Below are the code and all the weights of a small trained network. Each question names an input and a target symbol and asks about switching units off, where a switched-off unit gives its printed mean instead of its output.

import numpy as np


def w(rows, s, z=0):
    codes = np.array(rows[::2]) - 128.0
    scale = np.full(codes.shape[1], s)
    scale[-1] = z or s
    return codes * scale


def f(y):
    return y / 2 * (1 + np.tanh(0.7978845608 * (y + 0.044715 * y**3)))


def softmax(a):
    e = np.exp(a - a.max(-1, keepdims=True))
    return e / e.sum(-1, keepdims=True)


def log_softmax(a):
    a = a - a.max(-1, keepdims=True)
    return a - np.log(np.exp(a).sum(-1, keepdims=True))


def net(x, mask):
    ids = ['αγδεζηθλμπστψ'.index(c) for c in x.split()]
    T = len(ids)
    res = E[ids] + P[:T]
    u = 0
    for l in range(2):
        q, k, v = (res @ M[l].T for M in (Q, K, V))
        z = softmax(np.where(np.tri(T) > 0, q @ k.T / 3**0.5, -1e9)) @ v
        res = res + np.where(mask[u], z, O[l][:, -1]) @ O[l][:, :-1]
        u += 1
        y = f(res @ A[l][:, :-1].T + A[l][:, -1])
        res = res + np.where(mask[u : u + 12], y, B[l][:, -1]) @ B[l][:, :-1]
        u += 12
    return log_softmax(res[-1] @ U[:, :-1].T + U[:, -1])


Q, K, V, O, A, B = {}, {}, {}, {}, {}, {}
E = w([
[182,150,160,89,142,104,178,110,59,54],'α',
[175,42,130,184,149,205,175,153,135,91],'γ',
[182,217,130,120,110,105,150,121,158,174],'δ',
[10,138,237,151,188,47,117,110,139,104],'ε',
[231,205,210,164,158,151,58,134,135,110],'ζ',
[68,129,97,81,130,96,207,100,169,126],'η',
[62,78,146,155,61,205,96,126,124,115],'θ',
[35,155,106,168,143,169,168,48,103,138],'λ',
[31,111,208,214,131,133,179,168,158,112],'μ',
[163,168,99,138,105,200,107,174,250,147],'π',
[85,78,140,176,87,56,159,162,218,43],'σ',
[142,31,124,46,178,101,188,109,171,196],'τ',
[213,116,164,241,48,144,210,149,227,131],'ψ',
],0.019)
P = w([
[160,35,23,127,85,85,73,173,51,223],'0',
[148,10,55,136,93,76,100,158,72,192],'1',
[138,40,80,131,71,71,102,154,71,165],'2',
[134,41,92,136,90,84,128,150,94,140],'3',
[125,70,109,134,81,90,129,146,98,121],'4',
[119,89,124,136,83,105,139,138,110,106],'5',
[112,119,139,138,84,117,149,139,110,87],'6',
[108,138,148,144,86,132,154,135,124,75],'7',
[116,160,153,160,92,141,168,128,143,61],'8',
[113,186,168,154,93,158,170,126,149,46],'9',
[110,213,183,166,87,174,171,114,163,43],'10',
[114,230,185,173,101,188,177,122,176,31],'11',
[117,254,195,172,105,209,181,116,196,24],'12',
],0.0092)
Q[0] = w([
[163,182,122,65,207,87,112,78,123,162],'L0H1',
[91,167,69,81,254,154,152,84,59,210],'L0H1',
[82,80,185,135,160,167,176,109,156,67],'L0H1',
],0.0098)
K[0] = w([
[212,58,120,89,195,84,88,152,33,228],'L0H1',
[77,14,31,102,154,83,91,137,26,185],'L0H1',
[105,110,169,77,169,175,179,3,177,57],'L0H1',
],0.0078)
V[0] = w([
[128,171,144,48,109,140,132,94,160,253],'L0H1',
[99,119,112,105,147,100,90,172,163,96],'L0H1',
[88,210,148,157,151,174,156,154,141,137],'L0H1',
],0.0065)
O[0] = w([
[105,123,122,175,150,57,161,126,108,30,2],'L0H1',
[194,129,69,221,87,72,5,1,145,122,97],'L0H1',
[207,32,150,119,104,124,121,53,60,132,154],'L0H1',
],0.0094,0.0054)
A[0] = w([
[180,80,115,52,107,139,150,123,113,170,227],'L0N1',
[100,203,50,113,163,163,129,117,105,143,108],'L0N2',
[142,198,150,91,181,77,130,65,179,193,159],'L0N3',
[161,96,99,175,123,127,102,120,89,96,58],'L0N4',
[105,110,122,109,98,158,77,138,119,77,111],'L0N5',
[105,143,172,74,153,132,110,137,100,57,119],'L0N6',
[129,120,151,102,173,117,161,137,103,153,243],'L0N7',
[147,111,93,90,118,168,124,145,117,142,57],'L0N8',
[169,134,68,124,87,123,70,97,161,86,255],'L0N9',
[53,140,153,128,129,84,109,67,147,103,170],'L0N10',
[98,102,192,182,138,133,167,157,148,107,111],'L0N11',
[127,108,115,68,60,100,142,136,109,9,87],'L0N12',
],0.011,0.0028)
B[0] = w([
[149,122,47,152,112,95,78,105,118,139,202],'L0N1',
[153,25,110,164,41,112,133,52,192,173,147],'L0N2',
[209,111,92,89,141,86,152,154,1,136,157],'L0N3',
[175,55,115,113,172,80,118,117,185,150,132],'L0N4',
[137,115,78,105,184,153,154,168,135,37,143],'L0N5',
[173,191,97,209,137,108,102,155,160,100,148],'L0N6',
[111,238,104,188,119,113,106,104,111,115,168],'L0N7',
[128,122,161,143,220,163,79,145,115,233,148],'L0N8',
[169,170,153,39,134,124,165,137,217,102,161],'L0N9',
[48,144,198,161,182,128,155,173,131,103,185],'L0N10',
[158,117,158,134,110,157,96,166,63,125,254],'L0N11',
[150,106,101,165,62,135,177,185,177,187,150],'L0N12',
],0.0081,0.0084)
Q[1] = w([
[179,127,78,137,93,156,186,190,152,133],'L1H1',
[83,180,67,86,121,41,200,20,170,109],'L1H1',
[110,49,106,173,119,255,126,176,88,61],'L1H1',
],0.0068)
K[1] = w([
[201,207,149,60,74,209,247,142,179,66],'L1H1',
[71,111,30,84,109,2,172,166,139,244],'L1H1',
[110,122,167,167,60,254,232,25,188,117],'L1H1',
],0.0058)
V[1] = w([
[150,52,70,89,175,101,98,100,69,114],'L1H1',
[238,166,168,149,133,70,134,160,163,194],'L1H1',
[104,133,159,169,91,78,172,50,179,255],'L1H1',
],0.0061)
O[1] = w([
[225,149,169,253,115,202,153,98,108,87,1],'L1H1',
[87,135,210,160,104,88,89,72,110,137,211],'L1H1',
[150,162,207,23,178,113,137,132,63,122,170],'L1H1',
],0.011,0.0058)
A[1] = w([
[170,76,109,136,112,105,114,129,153,120,110],'L1N1',
[142,109,63,124,99,118,108,135,151,163,62],'L1N2',
[91,160,131,128,148,99,136,85,83,165,107],'L1N3',
[158,83,119,152,115,129,143,144,125,136,89],'L1N4',
[101,143,126,92,158,130,102,123,83,148,93],'L1N5',
[126,85,113,154,127,120,205,110,145,117,217],'L1N6',
[78,111,83,99,117,133,155,128,103,108,253],'L1N7',
[123,129,144,164,96,92,188,138,165,95,179],'L1N8',
[165,145,94,143,158,199,130,143,152,165,147],'L1N9',
[71,77,151,187,126,138,146,68,129,123,106],'L1N10',
[158,137,106,108,161,88,119,90,144,89,108],'L1N11',
[174,101,9,102,98,102,155,69,115,167,122],'L1N12',
],0.013,0.0054)
B[1] = w([
[181,192,138,91,149,80,149,151,117,39,172],'L1N1',
[97,69,200,21,63,183,163,148,93,67,167],'L1N2',
[135,125,29,138,164,144,147,150,120,25,222],'L1N3',
[152,156,115,220,179,128,53,116,15,87,175],'L1N4',
[138,72,126,186,110,81,178,207,199,199,192],'L1N5',
[191,218,123,139,81,175,80,205,123,116,187],'L1N6',
[156,200,166,109,116,99,29,97,85,145,254],'L1N7',
[117,85,69,85,189,223,117,112,84,188,227],'L1N8',
[49,185,157,132,188,120,223,66,209,135,209],'L1N9',
[149,105,11,135,105,20,128,172,196,217,182],'L1N10',
[49,144,147,150,79,142,196,172,70,255,140],'L1N11',
[18,111,118,172,49,135,28,70,189,121,189],'L1N12',
],0.0066,0.0076)
U = w([
[122,159,3,130,91,96,105,47,140,230,240],'α',
[163,165,210,65,201,132,151,150,65,63,228],'γ',
[181,86,134,107,126,113,78,162,143,84,46],'δ',
[107,117,165,171,145,79,160,163,187,98,126],'ε',
[168,183,222,154,166,88,38,120,183,135,29],'ζ',
[174,123,132,152,128,127,122,166,188,132,58],'η',
[134,123,152,125,139,114,109,126,154,133,2],'θ',
[117,62,146,101,165,131,77,76,119,90,141],'λ',
[126,44,184,127,98,150,107,165,101,186,125],'μ',
[158,96,153,84,163,103,124,118,249,139,230],'π',
[95,139,161,156,169,137,127,89,163,187,31],'σ',
[141,101,137,130,154,158,114,130,181,127,160],'τ',
[91,129,158,156,98,147,138,148,164,82,44],'ψ',
],0.0077,0.0036)

Each question gives the input, a string of symbols that net reads in full, and the target symbol t.
The units are the heads (3 rows each of Q, K, V and O) and the neurons (one row each of A and B). Each row of codes is followed by its name. A weight is (code - 128) times the scale printed after its matrix; where a second scale follows, it is the last column's (O, A, B and U).
mask holds one flag per unit, layer by layer, with each layer's heads first. A switched-off unit (its flag False) gives its mean, the last column of its rows in O or B, instead of its output. The means were averaged over made-up inputs and are rounded, as every weight is.
A unit's drop is (log p(t) with every unit on - log p(t) with that unit switched off) / (log p(t) with every unit on - log p(t) with every unit switched off).
The circuit of an input: a set's keep is (log p(t) with only the set's units on - log p(t) with every unit switched off) / (log p(t) with every unit on - log p(t) with every unit switched off). Starting from the 12 units with the biggest drops (on a tie, the unit counted first), units are removed one at a time, each time the one whose removal leaves the highest keep (on an exact tie, the one counted first), for as long as the keep stays at least 0.8.
circuit, biggest first: the units of the circuit, biggest drop first
unit that matters most: the unit with the biggest drop
k most important neurons: the k neurons with the biggest drops, biggest first
k most important neurons of layer l: the k neurons of layer l with the biggest drops, biggest first
input τ μ λ γ μ δ γ γ σ μ α τ μ, target μ: circuit, biggest first : (L0H1; L0N11)
input λ α γ σ δ ψ ψ τ θ μ γ, target λ: unit that matters most : L0H1
input λ δ ζ γ γ, target α: circuit, biggest first : (L1H1; L1N10)
input θ γ ε ε η γ η, target γ: 4 most important neurons of layer 0 : (L0N10; L0N1; L0N11; L0N5)
input η γ θ, target ψ: 2 most important neurons of layer 1 : (L1N2; L1N9)
input ζ λ δ δ π θ, target δ: 3 most important neurons of layer 1 : (L1N1; L1N6; L1N9)
input γ ψ γ η γ λ μ, target μ: circuit, biggest first : (L0N11; L0H1)
input μ γ τ ψ γ ζ γ γ γ, target σ: circuit, biggest first : (L0H1; L1N9; L0N8)
input λ θ ψ γ α η τ α λ γ, target γ: 2 most important neurons of layer 1 : (L1N4; L1N9)
input ζ η ψ μ σ ε λ γ γ θ, target ψ: 3 most important neurons of layer 0 : (L0N5; L0N9; L0N12)
input σ α γ δ θ σ ψ μ π γ ζ γ, target α: 2 most important neurons : (L1N10; L0N1)
input η ψ ε μ σ α η λ σ ε μ γ δ, target α: 4 most important neurons : (L0N3; L0N10; L0N2; L1N12)
input δ γ μ μ λ γ γ α γ ε γ ψ θ, target μ: circuit, biggest first : (L0H1; L1H1; L1N5)
input α σ ψ τ δ ε μ λ η ζ η ε δ, target γ: circuit, biggest first : (L0N3)
input μ γ θ α μ ψ μ γ ε ε, target ε: circuit, biggest first : (L0N10; L1N10)
input δ α ε ψ ψ π ψ τ ψ γ, target μ: circuit, biggest first : (L1H1; L0H1; L1N5; L0N8)
input μ ψ μ δ ε μ θ, target λ: 4 most important neurons of layer 0 : (L0N1; L0N5; L0N11; L0N10)
input α λ η θ, target γ: 3 most important neurons of layer 0 : (L0N2; L0N5; L0N3)
input ε ψ λ γ γ θ δ λ λ λ θ π τ, target α: 3 most important neurons : (L0N1; L0N10; L1N12)
input ζ ψ ε ε ψ ε γ σ τ, target α: unit that matters most : L1N12
input λ ψ μ ε ψ τ α μ μ δ σ η η, target γ: 3 most important neurons of layer 0 : (L0N10; L0N7; L0N2)
input τ σ δ δ γ η τ η δ γ, target η: 3 most important neurons : (L1N10; L1N6; L1N1)
input λ δ ψ π δ γ ε γ, target ζ: 3 most important neurons : (L1N4; L1N1; L0N4)
input σ δ δ η ε λ π θ ψ γ ε α δ, target γ: 3 most important neurons of layer 0 : (L0N11; L0N3; L0N1)
input γ ε γ σ γ ε μ σ λ ψ μ γ, target μ: 2 most important neurons of layer 1 : (L1N2; L1N3)
input σ γ γ γ γ δ δ λ γ, target γ: 3 most important neurons : (L0N1; L0N2; L0N11)
input γ ε μ μ γ, target λ: 2 most important neurons of layer 1 : (L1N12; L1N2)
